Below are the code and all the weights of a small trained network. Each question names an input and a class and asks about switching units off, where a switched-off unit gives its printed mean instead of its output.

import numpy as np


def w(rows, s, z=0):
    codes = np.array(rows[::2]) - 128.0
    scale = np.full(codes.shape[1], s)
    scale[-1] = z or s
    return codes * scale


def f(y):
    return y / 2 * (1 + np.tanh(0.7978845608 * (y + 0.044715 * y**3)))


def log_softmax(a):
    a = a - a.max(-1, keepdims=True)
    return a - np.log(np.exp(a).sum(-1, keepdims=True))


def net(x, mask):
    res = np.array(x, float).reshape(1, 5) / 4 @ E
    y = f(res @ A[0][:, :-1].T + A[0][:, -1])
    res = res + np.where(mask, y, B[0][:, -1]) @ B[0][:, :-1]
    return log_softmax(res[-1] @ U[:, :-1].T + U[:, -1])


A, B = {}, {}
E = w([
[149,255,128],'x0',
[130,129,130],'x1',
[126,125,129],'x2',
[217,127,25],'x3',
[31,138,63],'x4',
],0.0062)
A[0] = w([
[65,158,229,9],'N1',
[114,37,132,78],'N2',
[125,115,128,160],'N3',
[170,117,63,87],'N4',
[48,128,239,101],'N5',
[120,51,109,82],'N6',
[49,138,55,63],'N7',
[181,120,51,37],'N8',
[245,96,221,19],'N9',
[96,132,96,12],'N10',
[206,152,201,76],'N11',
[115,22,96,57],'N12',
[126,131,130,157],'N13',
[124,42,120,112],'N14',
[129,43,115,118],'N15',
[162,123,155,1],'N16',
[189,126,41,17],'N17',
[90,136,108,26],'N18',
[103,110,119,13],'N19',
[127,115,128,152],'N20',
[196,103,189,31],'N21',
[57,164,79,43],'N22',
[144,254,115,35],'N23',
[185,123,42,45],'N24',
[47,140,52,71],'N25',
[177,120,53,73],'N26',
[125,63,115,86],'N27',
[117,240,157,77],'N28',
[128,40,138,103],'N29',
[121,246,100,178],'N30',
[74,154,217,19],'N31',
[56,137,60,55],'N32',
],0.0093,0.0059)
B[0] = w([
[222,167,77,152],'N1',
[92,79,95,149],'N2',
[127,116,115,154],'N3',
[183,124,95,150],'N4',
[251,99,50,216],'N5',
[112,86,113,138],'N6',
[173,105,208,149],'N7',
[197,136,98,142],'N8',
[153,80,218,170],'N9',
[179,142,193,96],'N10',
[126,32,168,160],'N11',
[96,67,112,152],'N12',
[128,120,119,151],'N13',
[103,71,97,161],'N14',
[107,69,97,163],'N15',
[157,142,181,95],'N16',
[206,150,95,146],'N17',
[178,143,174,98],'N18',
[158,111,145,94],'N19',
[127,114,117,147],'N20',
[130,113,187,127],'N21',
[140,78,170,129],'N22',
[81,40,100,168],'N23',
[212,131,87,155],'N24',
[175,106,214,156],'N25',
[199,124,89,155],'N26',
[117,96,116,130],'N27',
[110,38,92,169],'N28',
[86,81,99,158],'N29',
[58,35,88,253],'N30',
[210,156,91,142],'N31',
[168,113,205,138],'N32',
],0.031,0.0043)
U = w([
[133,106,150,236],'0',
[181,106,120,91],'1',
[104,66,130,8],'2',
[131,110,162,223],'3',
[156,89,220,141],'4',
[94,192,159,81],'5',
[163,254,230,30],'6',
],0.0088,0.017)

Each question gives the input, the list of numbers given to net, and the class t.
The units are the neurons (one row each of A and B). Each row of codes is followed by its name. A weight is (code - 128) times the scale printed after its matrix; where a second scale follows, it is the last column's (A, B and U).
mask holds one flag per neuron, in row order. A switched-off neuron (its flag False) gives its mean, the last column of its row in B, instead of its output. The means were averaged over made-up inputs and are rounded, as every weight is.
A unit's drop is (log p(t) with every unit on - log p(t) with that unit switched off) / (log p(t) with every unit on - log p(t) with every unit switched off).
The circuit of an input: a set's keep is (log p(t) with only the set's units on - log p(t) with every unit switched off) / (log p(t) with every unit on - log p(t) with every unit switched off). Starting from the 12 units with the biggest drops (on a tie, the unit counted first), units are removed one at a time, each time the one whose removal leaves the highest keep (on an exact tie, the one counted first), for as long as the keep stays at least 0.8.
units of the circuit, in order: the units of the circuit, biggest drop first
top k neurons: the k neurons with the biggest drops, biggest first
drop when u is switched off: that unit's drop, to one decimal
input [1,-7,-2,0,-8], class 4: units of the circuit, in order : [N9; N11]
input [-4,7,3,7,8], class 4: top 4 neurons : [N25; N7; N32; N5]
input [7,0,-4,-7,3], class 1: top 3 neurons : [N5; N1; N31]
input [8,1,-5,5,6], class 2: units of the circuit, in order : [N30]
input [-8,-6,-4,4,4], class 2: units of the circuit, in order : [N12; N15]
input [5,-1,5,-6,-6], class 1: top 2 neurons : [N5; N1]
input [0,-3,1,1,7], class 4: units of the circuit, in order : [N25; N7; N32]
input [2,-7,7,-1,-8], class 4: top 2 neurons : [N9; N11]
input [-8,-5,-4,8,7], class 1: units of the circuit, in order : [N24; N26]
input [6,7,4,-7,8], class 4: top 4 neurons : [N25; N7; N22; N32]
input [6,-6,4,-3,2], class 2: top 3 neurons : [N30; N28; N23]
input [3,1,0,2,-7], class 4: top 2 neurons : [N9; N11]
input [-7,-5,7,-2,8], class 4: top 4 neurons : [N25; N7; N32; N30]
input [7,-7,5,-5,-8], class 4: units of the circuit, in order : [N9]
input [3,-2,-2,-4,-7], class 4: drop when N9 is switched off : 0.4
input [-8,2,-5,0,8], class 2: drop when N2 is switched off : 0.5
input [4,1,6,-8,4], class 1: drop when N5 is switched off : 0.3
